Here is a tiny trained network, its code and every weight. The questions are about switching its units off for an input and a class, where a switched-off unit gives its printed mean instead of its output.

import numpy as np


def w(rows, s, z=0):
    codes = np.array(rows[::2]) - 128.0
    scale = np.full(codes.shape[1], s)
    scale[-1] = z or s
    return codes * scale


def f(y):
    return y / 2 * (1 + np.tanh(0.7978845608 * (y + 0.044715 * y**3)))


def log_softmax(a):
    a = a - a.max(-1, keepdims=True)
    return a - np.log(np.exp(a).sum(-1, keepdims=True))


def net(x, mask):
    res = np.array(x, float).reshape(1, 8) / 4 @ E
    y = f(res @ A[0][:, :-1].T + A[0][:, -1])
    res = res + np.where(mask, y, B[0][:, -1]) @ B[0][:, :-1]
    return log_softmax(res[-1] @ U[:, :-1].T + U[:, -1])


A, B = {}, {}
E = w([
[134,135,116,117],'x0',
[69,115,12,234],'x1',
[139,119,128,131],'x2',
[231,179,174,186],'x3',
[120,129,141,144],'x4',
[125,128,127,131],'x5',
[2,130,120,90],'x6',
[138,126,124,127],'x7',
],0.0083)
A[0] = w([
[136,113,119,173,217],'n1',
[168,110,84,149,139],'n2',
[130,149,174,15,14],'n3',
[75,96,61,109,75],'n4',
[185,110,185,88,129],'n5',
[147,154,120,70,52],'n6',
[89,134,200,68,98],'n7',
[118,109,150,102,3],'n8',
[188,147,150,111,63],'n9',
[156,179,115,158,70],'n10',
[193,138,178,133,66],'n11',
[133,109,162,139,59],'n12',
[126,72,188,11,242],'n13',
[103,119,196,108,220],'n14',
[193,114,128,94,21],'n15',
[162,135,141,83,56],'n16',
],0.013,0.0052)
B[0] = w([
[145,183,27,127,158],'n1',
[182,150,72,200,148],'n2',
[84,120,69,222,193],'n3',
[13,82,219,34,164],'n4',
[88,178,166,5,197],'n5',
[142,26,117,165,139],'n6',
[112,206,3,139,187],'n7',
[30,37,174,100,126],'n8',
[103,182,224,83,162],'n9',
[163,217,181,159,138],'n10',
[119,208,236,32,175],'n11',
[148,215,126,110,125],'n12',
[253,224,54,180,250],'n13',
[214,177,16,163,188],'n14',
[125,209,212,86,148],'n15',
[86,74,149,151,149],'n16',
],0.0069,0.014)
U = w([
[238,123,161,108,250],'0',
[122,93,81,125,205],'1',
[88,126,247,2,5],'2',
],0.01,0.0031)

Each question gives the input, the list of numbers given to net, and the class t.
The units are the neurons (one row each of A and B). Each row of codes is followed by its name. A weight is (code - 128) times the scale printed after its matrix; where a second scale follows, it is the last column's (A, B and U).
mask holds one flag per neuron, in row order. A switched-off neuron (its flag False) gives its mean, the last column of its row in B, instead of its output. The means were averaged over made-up inputs and are rounded, as every weight is.
A unit's drop is (log p(t) with every unit on - log p(t) with that unit switched off) / (log p(t) with every unit on - log p(t) with every unit switched off).
The circuit of an input: a set's keep is (log p(t) with only the set's units on - log p(t) with every unit switched off) / (log p(t) with every unit on - log p(t) with every unit switched off). Starting from the 12 units with the biggest drops (on a tie, the unit counted first), units are removed one at a time, each time the one whose removal leaves the highest keep (on an exact tie, the one counted first), for as long as the keep stays at least 0.8.
circuit, biggest first: the units of the circuit, biggest drop first
top k neurons: the k neurons with the biggest drops, biggest first
drop when u is switched off: that unit's drop, to one decimal
input [0,2,-1,0,5,7,2,-5], class 2: top 2 neurons : [n13, n3]
input [0,-8,-8,0,2,-7,8,-5], class 1: circuit, biggest first : [n3]
input [5,-5,1,-1,3,8,3,-2], class 1: circuit, biggest first : [n3, n7]
input [6,-5,-1,2,8,5,-2,-2], class 2: top 4 neurons : [n5, n11, n9, n2]
input [-2,-7,2,-7,-6,-2,3,-4], class 1: top 2 neurons : [n3, n7]
input [-2,-4,-5,-2,-4,-4,2,-2], class 1: circuit, biggest first : [n3, n11]
input [-6,2,-3,-1,2,1,5,-7], class 2: top 3 neurons : [n13, n4, n3]
input [-7,-7,-7,5,-2,3,0,-4], class 2: top 4 neurons : [n5, n11, n9, n2]
input [8,1,-8,0,2,-6,4,-1], class 2: top 2 neurons : [n13, n3]
input [2,-6,0,8,-4,-8,-4,-4], class 2: drop when n3 is switched off : 0.0
input [3,-6,-1,-1,-4,8,7,6], class 1: drop when n3 is switched off : 0.2
input [5,4,3,-3,-6,-1,6,4], class 2: drop when n4 is switched off : 0.4
